Each row is followed by its group and then its class within the group.
[-7 -5 24 -3 29  5  1  4  0  1  4  7 -4 -5  7  3 16 -6  2  9]
M:<89>
[ -4 -33  27 -17 -11   2  -2   5   8  -9  15   4   3   1  -1   1   1  -9
  -2   6]
A:<73>
[  4  16 -17   0  29   0  -3   4  -3  13   1   0   3  11   3  -1  -5   3
  -2  -8]
T:<69>
[-2 24 11  2 32 -1 -1 -4 -5  3 -5  4  2 -1  5 -2 10 -2  3  1]
M:<91>
[ 0 10  7  1 28  0  0  3  1  1 -1  2 -3 -1  4 -2  8 -2  4  6]
M:<91>
[-6  9 32 -5 -3  2  1  1 -4 -9  6  7 -3 -1  5  0  4  1 -1  6]
M:<85>
[ -4 -14   6  -4 -17   3  -2  -3   0  -3   4   7   1   3   2   2  -6  -2
  -2  -1]
A:<78>
[-14  13 -12   0 -61  -1  -1  -2  -2   8  -1  -1   2   6  -2  -2 -11   0
  -6  -3]
T:<84>
[-3 20 15  1  1 -1 -1 -1 -1  1  2  6 -3 -3  8  0  7  2  1  5]
M:<91>
[  1  19 -20  -5 -45  -1  -4   0  -2   5   2   2   2  13  -1   2 -10   1
  -6  -4]
T:<84>
[  3 -27 -14  -4 -29   1   2   0   9   2   5   0   2   4   2   0  -7  -6
  -2  -1]
A:<87>
[ -1  -1  -9   6 -53  -2  -3  -3   4   3   0  -1   3  -8  -1   3  -3  -2
  -1  -6]
T:<88>
[ -2   9 -29   0 -14  -2  -4  -4  -3  11  -3  -2   2  11   2  -2 -14  -2
  -8  -7]
T:<84>
[ -5  11 -15  -4 -39   0  -4   3   1  16   7  -1  -2  10   7   2   0  -4
  -1  -3]
T:<69>
[ 16 -33   3  -8   1   2   3  -1   7  -5   7  -1   8   7  -2   0 -11  -5
  -5  -5]
A:<73>
[ -3  14 -13  -4 -41   6  -3  -3  -2   2  -3   0  -3   9   1   2   0   2
   3 -11]
T:<88>
[-4  1 22 -7 14 -1  3  2  1 -6 11  7 -5 -3  6 -2  9  0  3  9]
M:<85>
[-10  13  30  -7 -54   0   0   3  -2 -10   7   8  -6  -4   7   4   5   0
   5   7]
M:<91>
[ -9  29  21   1 -38   1   1  -1  -3  -2  -5   7  -3  -9   3  -1   5  -5
   3   5]
M:<91>
[-4 -5 29 -4  7  0  1  6  3 -8  4  8  0 -2  5 -3  8 -2  2 11]
M:<89>
[-10 -19   5  -4 -11  -1   1  -2   3  -1   2  -1   3   4  -3   0  -3  -5
  -8   2]
A:<73>
[ -2  16 -19  -6 -41  -2  -1  -2  -5   5  -4   0  -3  12   0   0 -11  -1
  -3  -7]
T:<84>
[ -1 -20  -9   0 -16   3   1  -9   6  -2   5   3   4  -1   2   1  -4  -4
  -6  -7]
A:<87>
[ -2   3 -28   8 -34  -8   0  -7   1  10  -7   1   0   8   6   4  -7   4
   0 -10]
T:<88>
[ -2 -15 -17   3  16   0  -1  -9   8  -1   4  -1   3   7   1   3  -3  -4
  -9  -6]
A:<87>
[ -2 -23 -21   4   3  -2   2  -9   1   1   4   0   0  11   2   3 -12   0
  -8 -11]
A:<78>
[ -7  -4 -18  -2 -10  -6  -4  -1   5   6  -1   1  -1   2   1   1   3  -2
   6  -5]
T:<88>
[  3   8  -5  -6 -23   0  -4   0  -4   6   1   2   3   9  -3  -1 -10  -2
  -3  -4]
T:<69>
[  6 -18 -12  -1  17  -1  -1  -6  10  -3   2  -1   0   4   2  -4  -5  -5
  -5 -10]
A:<87>
[ -1  25  -8  -1 -24  -4  -6   8  -3   6  -1   3  -1   8   1   0  -6   2
   0  -6]
T:<69>
[ -7   8 -30   2  15  -4  -3  -4   1   9  -2  -4   2   9  -1   2 -15   1
  -8 -12]
T:<84>
[-3 10  3  4 15 -1  1  1  1  1  0  7 -1  0  2 -1  7 -1  4  3]
M:<89>
[ -6  17 -13   0 -23  -7   0  -2  -6   9  -5  -3   4   9   0   0  -5   6
  -3  -7]
T:<84>
[  1  -8 -23  -5  10  -7  -3   1   7   9  -1  -1   2  13   0   1  -3  -1
   3 -10]
T:<84>
[ -2   5  -9  -4 -52   2  -2  -5   5   4  -1   3  -2   0   4   2   1   0
   3  -1]
T:<88>
[ -2   5  -7  -2 -23  -3  -2  -2  -4   7  -2   0   1   7   2   2   0  -2
   8  -6]
T:<69>
[  0 -16  -8  -9  -1  -2   3  -4   5  -5   4  -5   2   3  -1   0  -5   0
  -4  -2]
A:<78>
[  2  29  -9   0 -24  -3  -1   1  -1   8   1   1  -2   6  -3   2  -7   0
  -6  -5]
T:<69>
[ -8  21  -6  -3 -56  -6  -2  -3  -2   3   2   2   0   2   1   5  -1  -2
   1  -3]
T:<69>
[-8 17  1  4  4 -5  0 -4 -5  3 -2  5 -2 -9  7  2  6  3 -5 -3]
M:<91>
[  1 -22  -4   0 -12   1  -2 -10   8  -8   2   3   3   0   2   2  -5  -5
   1   0]
A:<87>
[-6 -3 27  0  6 -1 -1  2 -3 -3  6  8  0 -5  9 -2  3 -4  1  7]
M:<85>
[ -5  -6 -14  -5 -17  -4  -1  -2   4   3   1   0   1   7   1   1  -5  -1
  -1   4]
T:<88>
[  6 -38  -6  -2   4   0   0  -3   6  -2   7  -1   4   3  -4  -1  -2   1
  -5  -3]
A:<73>
[ -5  23  23   2 -28   2   0  -1  -1  -3   0  10  -3 -11   3  -1   6  -4
   4  12]
M:<91>

Each row is followed by its group and then its class within the group.
[  8   1 -12   1   2   1   6  -2   0   2  -8  11   1   6  -4   3 -10   9
   6  -2]
<57>:<284>
[ -1   2 -15   0   0   1  -2  -1   8  -5  -2  14  -1   7  13   2  19  14
 -13   1]
<56>:<299>
[-10  -2  10   1   0  -5 -11   5 -14   7   8 -10  -3  -4  -6   2   7  -5
  -9   1]
<64>:<289>
[  8   2   4   6   1   4   4   1  -1   1 -10  -2   8   5  -3  -3   5   5
  20   0]
<57>:<282>
[ -2   3   4   3   4  -8 -18   8  -7  -5  -9   3   0  11  12  -1  34   5
  -4  -5]
<56>:<300>
[  7   2   2   3   1  -1   5   0   1   1 -11  -1   2   0   0   3   2   7
  10  -1]
<57>:<282>
